Here is a tiny trained network, its code and every weight. The questions are about switching its units off for an input and a class, where a switched-off unit gives its printed mean instead of its output.

import numpy as np


def w(rows, s, z=0):
    codes = np.array(rows[::2]) - 128.0
    scale = np.full(codes.shape[1], s)
    scale[-1] = z or s
    return codes * scale


def f(y):
    return np.maximum(y, 0)


def log_softmax(a):
    a = a - a.max(-1, keepdims=True)
    return a - np.log(np.exp(a).sum(-1, keepdims=True))


def net(x, mask):
    res = np.array(x, float).reshape(1, 7) / 4 @ E
    y = f(res @ A[0][:, :-1].T + A[0][:, -1])
    res = res + np.where(mask, y, B[0][:, -1]) @ B[0][:, :-1]
    return log_softmax(res[-1] @ U[:, :-1].T + U[:, -1])


A, B = {}, {}
E = w([
[100,178,151,55,195,171,51,59,99],'x0',
[212,60,132,48,113,106,78,64,164],'x1',
[189,144,81,91,137,127,82,186,131],'x2',
[119,169,225,123,69,205,167,87,191],'x3',
[129,102,180,198,130,147,55,97,106],'x4',
[3,6,76,114,170,144,78,96,167],'x5',
[159,150,128,147,111,216,95,186,196],'x6',
],0.0074)
A[0] = w([
[165,121,102,111,125,112,71,139,131,185],'neuron 1',
[102,70,183,193,77,172,111,116,189,149],'neuron 2',
[214,97,121,71,118,114,50,116,138,144],'neuron 3',
[167,72,88,59,124,154,53,43,180,153],'neuron 4',
[157,158,67,149,68,51,241,184,149,190],'neuron 5',
[98,133,117,138,158,218,79,136,182,173],'neuron 6',
[82,164,62,137,163,190,72,254,175,150],'neuron 7',
[154,185,155,142,151,117,106,143,102,200],'neuron 8',
[129,124,73,157,162,36,115,127,51,215],'neuron 9',
[148,134,97,123,169,88,57,91,97,213],'neuron 10',
[168,175,163,150,109,138,150,169,109,230],'neuron 11',
[111,175,143,146,131,195,122,169,177,203],'neuron 12',
[114,130,57,139,115,85,157,248,168,237],'neuron 13',
[57,106,110,105,146,111,125,56,147,178],'neuron 14',
[40,116,108,87,193,111,136,90,123,142],'neuron 15',
[79,123,125,56,147,115,115,63,120,245],'neuron 16',
[40,60,145,173,113,111,131,48,155,164],'neuron 17',
[170,251,234,124,69,196,188,75,139,158],'neuron 18',
[140,124,217,164,81,166,149,74,141,254],'neuron 19',
],0.008,0.0032)
B[0] = w([
[187,109,79,166,150,129,91,114,136,177],'neuron 1',
[66,38,163,174,130,192,126,138,230,176],'neuron 2',
[204,124,76,104,187,102,61,125,205,200],'neuron 3',
[171,53,124,40,211,132,92,83,172,212],'neuron 4',
[205,113,94,135,19,104,217,195,145,245],'neuron 5',
[76,104,120,123,146,201,90,37,154,177],'neuron 6',
[76,125,26,163,92,215,113,87,79,205],'neuron 7',
[136,199,170,182,102,130,66,157,113,181],'neuron 8',
[113,162,83,170,164,54,129,216,75,211],'neuron 9',
[169,159,86,145,236,67,51,160,73,194],'neuron 10',
[163,171,144,170,49,153,131,140,145,207],'neuron 11',
[85,184,124,135,65,254,97,62,150,183],'neuron 12',
[158,82,37,172,64,166,202,114,100,232],'neuron 13',
[72,100,176,31,188,64,182,79,79,190],'neuron 14',
[69,155,132,77,176,89,204,90,66,193],'neuron 15',
[131,147,154,55,191,72,161,67,111,201],'neuron 16',
[48,54,206,98,151,106,160,173,133,192],'neuron 17',
[168,239,233,55,25,141,68,76,185,229],'neuron 18',
[100,123,240,152,100,134,97,168,202,191],'neuron 19',
],0.0065,0.011)
U = w([
[53,53,214,140,146,134,133,141,196,26],'0',
[206,106,61,164,53,115,250,205,130,156],'1',
[171,255,249,114,44,144,76,109,190,253],'2',
[73,148,137,70,190,67,189,88,33,115],'3',
[226,91,90,83,202,109,39,90,189,111],'4',
[149,177,97,223,168,81,51,225,44,131],'5',
[66,147,51,163,106,217,89,64,116,37],'6',
],0.007,0.00054)

Each question gives the input, the list of numbers given to net, and the class t.
The units are the neurons (one row each of A and B). Each row of codes is followed by its name. A weight is (code - 128) times the scale printed after its matrix; where a second scale follows, it is the last column's (A, B and U).
mask holds one flag per neuron, in row order. A switched-off neuron (its flag False) gives its mean, the last column of its row in B, instead of its output. The means were averaged over made-up inputs and are rounded, as every weight is.
A unit's drop is (log p(t) with every unit on - log p(t) with that unit switched off) / (log p(t) with every unit on - log p(t) with every unit switched off).
The circuit of an input: a set's keep is (log p(t) with only the set's units on - log p(t) with every unit switched off) / (log p(t) with every unit on - log p(t) with every unit switched off). Starting from the 12 units with the biggest drops (on a tie, the unit counted first), units are removed one at a time, each time the one whose removal leaves the highest keep (on an exact tie, the one counted first), for as long as the keep stays at least 0.8.
circuit, biggest first: the units of the circuit, biggest drop first
most important unit: the unit with the biggest drop
top k neurons: the k neurons with the biggest drops, biggest first
drop of u: that unit's drop, to one decimal
input [-4,1,-1,-8,2,0,-4], class 5: circuit, biggest first : (neuron 9)
input [2,4,3,5,7,-1,-8], class 4: circuit, biggest first : (neuron 4; neuron 3)
input [8,-8,-1,-8,1,-4,7], class 6: top 3 neurons : (neuron 7; neuron 12; neuron 6)
input [0,-8,1,-5,-1,-1,-3], class 1: top 2 neurons : (neuron 13; neuron 5)
input [7,1,3,-2,3,-8,-8], class 5: circuit, biggest first : (neuron 10; neuron 9)
input [4,-7,-1,0,2,0,7], class 6: top 2 neurons : (neuron 7; neuron 6)
input [6,-2,-3,5,2,3,4], class 0: top 2 neurons : (neuron 2; neuron 17)
input [6,0,-7,-7,6,-4,7], class 5: circuit, biggest first : (neuron 10; neuron 18)
input [-8,3,7,5,-4,8,6], class 6: circuit, biggest first : (neuron 7; neuron 6)
input [4,-5,3,7,6,6,3], class 0: top 3 neurons : (neuron 2; neuron 17; neuron 19)
input [-1,-5,1,0,8,4,0], class 0: circuit, biggest first : (neuron 17; neuron 2)
input [4,1,-6,-7,5,7,7], class 3: circuit, biggest first : (neuron 15; neuron 14)
input [7,-6,-8,2,0,8,-1], class 3: top 2 neurons : (neuron 15; neuron 14)
input [5,-8,6,-8,-4,7,-2], class 3: circuit, biggest first : (neuron 15)
input [-2,-2,-3,-2,0,2,0], class 3: top 3 neurons : (neuron 5; neuron 11; neuron 19)
input [-3,-8,4,-6,8,8,1], class 6: top 3 neurons : (neuron 7; neuron 6; neuron 13)
input [4,-7,-2,-6,6,0,6], class 6: top 3 neurons : (neuron 7; neuron 6; neuron 12)
input [-3,-6,6,-8,4,-3,6], class 1: top 2 neurons : (neuron 13; neuron 5)
input [-8,8,1,4,-5,8,-3], class 0: top 3 neurons : (neuron 17; neuron 2; neuron 10)
input [3,-1,8,-7,7,2,0], class 5: most important unit : neuron 9
input [4,3,-1,5,1,2,0], class 0: drop of neuron 2 : 0.2
input [8,6,1,0,7,-6,-6], class 4: drop of neuron 4 : 0.2
